Below is a small trained network, with its code and all its weights. Each question gives an input and a class and asks what happens when units are switched off, that is, made to give their printed mean instead of their output.

import numpy as np


def w(rows, s, z=0):
    codes = np.array(rows[::2]) - 128.0
    scale = np.full(codes.shape[1], s)
    scale[-1] = z or s
    return codes * scale


def norm(h):
    return h / np.sqrt((h * h).mean(-1, keepdims=True) + 1e-5)


def f(y):
    return np.maximum(y, 0)


def log_softmax(a):
    a = a - a.max(-1, keepdims=True)
    return a - np.log(np.exp(a).sum(-1, keepdims=True))


def net(x, mask):
    res = np.array(x, float).reshape(1, 4) / 4 @ E
    u = 0
    for l in range(3):
        y = f(norm(res) @ A[l][:, :-1].T + A[l][:, -1])
        res = res + np.where(mask[u : u + 10], y, B[l][:, -1]) @ B[l][:, :-1]
        u += 10
    return log_softmax(norm(res)[-1] @ U[:, :-1].T + U[:, -1])


A, B = {}, {}
E = w([
[185,75,226,108,229,79,127,131,134,120],'x0',
[94,190,171,115,117,241,192,107,122,153],'x1',
[98,122,176,200,103,181,41,140,253,152],'x2',
[237,167,108,164,102,126,228,202,180,157],'x3',
],0.0047)
A[0] = w([
[195,175,154,47,138,139,230,146,122,109,97],'L0N0',
[94,63,119,86,116,87,28,58,139,179,90],'L0N1',
[119,140,90,151,174,162,120,51,167,157,38],'L0N2',
[124,133,80,182,77,132,174,193,137,134,58],'L0N3',
[149,26,70,91,118,85,63,177,150,47,57],'L0N4',
[191,149,174,202,179,83,154,183,216,143,213],'L0N5',
[73,53,186,161,215,194,109,115,44,139,1],'L0N6',
[54,157,212,145,179,199,138,171,150,147,114],'L0N7',
[159,53,172,171,115,81,51,164,83,105,68],'L0N8',
[144,183,2,170,58,192,75,206,162,144,124],'L0N9',
],0.0048,0.0012)
B[0] = w([
[101,163,112,77,134,156,93,83,167,134,231],'L0N0',
[143,128,117,205,158,103,156,165,112,54,238],'L0N1',
[180,123,127,87,176,144,118,91,115,119,153],'L0N2',
[104,157,104,154,178,98,111,133,149,117,197],'L0N3',
[178,125,148,160,82,200,67,133,73,108,229],'L0N4',
[138,75,67,116,204,88,92,254,191,167,249],'L0N5',
[183,193,105,177,140,93,133,142,108,141,214],'L0N6',
[192,118,161,165,79,128,105,72,155,146,215],'L0N7',
[137,101,137,107,128,202,93,145,137,95,210],'L0N8',
[130,87,176,96,135,49,107,100,88,168,252],'L0N9',
],0.006,0.0042)
A[1] = w([
[129,132,176,138,196,139,136,94,156,109,55],'L1N0',
[103,147,68,187,86,83,103,111,134,85,54],'L1N1',
[126,76,133,79,138,119,151,141,116,88,75],'L1N2',
[168,109,159,124,94,118,118,93,171,149,246],'L1N3',
[96,132,171,159,92,188,142,131,109,191,175],'L1N4',
[199,126,150,126,142,102,158,254,200,213,220],'L1N5',
[119,156,135,144,113,132,121,135,92,141,71],'L1N6',
[118,139,126,131,92,198,131,130,130,129,55],'L1N7',
[153,146,117,133,119,105,137,160,80,93,129],'L1N8',
[123,59,149,97,139,106,115,165,160,55,176],'L1N9',
],0.0069,0.0014)
B[1] = w([
[69,69,143,159,103,83,112,145,165,91,159],'L1N0',
[135,91,158,106,135,101,183,165,121,138,172],'L1N1',
[170,155,70,107,98,160,91,115,181,119,146],'L1N2',
[94,101,89,102,94,175,119,74,126,139,171],'L1N3',
[152,54,159,145,148,125,123,124,125,140,155],'L1N4',
[84,96,94,235,128,184,79,180,148,2,255],'L1N5',
[160,130,100,117,165,74,156,109,134,129,142],'L1N6',
[209,121,142,148,143,114,98,108,125,101,139],'L1N7',
[95,156,166,96,132,151,138,122,126,196,170],'L1N8',
[175,130,112,164,82,173,108,166,174,133,188],'L1N9',
],0.0065,0.0077)
A[2] = w([
[88,137,147,143,113,92,151,99,49,88,236],'L2N0',
[134,107,254,135,107,169,107,62,180,198,105],'L2N1',
[172,143,109,64,97,142,74,185,102,123,97],'L2N2',
[122,141,75,109,181,211,222,133,153,111,131],'L2N3',
[108,116,19,167,82,131,135,186,108,151,220],'L2N4',
[100,54,82,92,77,140,134,143,136,229,141],'L2N5',
[133,123,149,150,124,119,78,195,125,30,135],'L2N6',
[168,110,166,169,200,151,95,115,78,73,214],'L2N7',
[80,151,93,115,125,103,144,84,103,177,10],'L2N8',
[108,71,113,198,148,85,69,156,139,54,172],'L2N9',
],0.0058,0.0011)
B[2] = w([
[79,115,129,167,146,114,121,184,195,124,163],'L2N0',
[245,139,145,98,126,134,171,9,75,121,168],'L2N1',
[141,136,180,108,109,128,135,49,134,163,159],'L2N2',
[133,143,98,109,184,154,55,135,162,170,153],'L2N3',
[112,56,208,210,59,123,111,145,196,102,190],'L2N4',
[141,147,199,145,163,43,193,102,27,69,146],'L2N5',
[91,50,105,185,188,170,136,139,247,119,227],'L2N6',
[91,69,120,158,2,107,154,130,145,111,207],'L2N7',
[131,139,156,137,135,142,97,236,146,133,148],'L2N8',
[177,151,33,121,135,204,86,181,196,113,255],'L2N9',
],0.0062,0.0093)
U = w([
[69,129,177,127,122,25,176,194,76,117,31],'0',
[189,107,157,124,109,138,133,1,81,112,97],'1',
[111,215,74,56,192,155,126,156,131,161,11],'2',
[129,52,87,194,110,169,84,196,220,65,253],'3',
],0.0093,0.0015)

Each question gives the input, the list of numbers given to net, and the class t.
The units are the neurons (one row each of A and B). Each row of codes is followed by its name. A weight is (code - 128) times the scale printed after its matrix; where a second scale follows, it is the last column's (A, B and U).
mask holds one flag per neuron, layer by layer. A switched-off neuron (its flag False) gives its mean, the last column of its row in B, instead of its output. The means were averaged over made-up inputs and are rounded, as every weight is.
A unit's drop is (log p(t) with every unit on - log p(t) with that unit switched off) / (log p(t) with every unit on - log p(t) with every unit switched off).
The circuit of an input: a set's keep is (log p(t) with only the set's units on - log p(t) with every unit switched off) / (log p(t) with every unit on - log p(t) with every unit switched off). Starting from the 12 units with the biggest drops (on a tie, the unit counted first), units are removed one at a time, each time the one whose removal leaves the highest keep (on an exact tie, the one counted first), for as long as the keep stays at least 0.8.
units of the circuit, in order: the units of the circuit, biggest drop first
most important unit: the unit with the biggest drop
top k neurons: the k neurons with the biggest drops, biggest first
top k neurons in layer l: the k neurons of layer l with the biggest drops, biggest first
drop when u is switched off: that unit's drop, to one decimal
input [-7,4,2,4], class 1: most important unit => L0N5
input [-2,-1,-4,-2], class 0: top 2 neurons => L1N5; L2N9
input [5,7,-2,-8], class 1: units of the circuit, in order => L1N5; L2N1
input [-2,7,-5,-5], class 1: units of the circuit, in order => L1N5; L2N9
input [-4,3,-6,-5], class 2: units of the circuit, in order => L1N5; L2N7; L2N6; L0N4
input [-2,7,4,2], class 1: top 2 neurons => L0N7; L2N1
input [-3,1,-7,5], class 2: top 3 neurons => L0N5; L1N5; L0N0
input [-1,6,-4,3], class 2: top 3 neurons => L0N4; L1N5; L2N3
input [1,1,-4,-6], class 0: top 2 neurons in layer 1 => L1N5; L1N8
input [3,8,-8,-7], class 0: top 2 neurons => L2N9; L0N5
input [-8,-8,0,3], class 0: top 4 neurons => L1N5; L0N5; L0N9; L2N5
input [-8,-2,5,2], class 0: top 4 neurons => L0N9; L0N5; L1N5; L2N5
input [-8,-4,-1,4], class 0: top 3 neurons => L0N5; L1N5; L0N9
input [-6,-2,-2,3], class 0: top neuron in layer 1 => L1N5
input [-3,-2,-1,0], class 0: top 2 neurons => L1N5; L0N5
input [-8,5,1,3], class 1: top 2 neurons => L0N5; L1N5
input [-8,7,-5,7], class 2: top 2 neurons in layer 0 => L0N5; L0N0
input [-6,8,6,3], class 1: drop when L0N5 is switched off => 0.2
input [-3,5,-2,1], class 1: drop when L1N5 is switched off => 0.4
input [-2,4,-8,-3], class 2: drop when L0N8 is switched off => 0.0
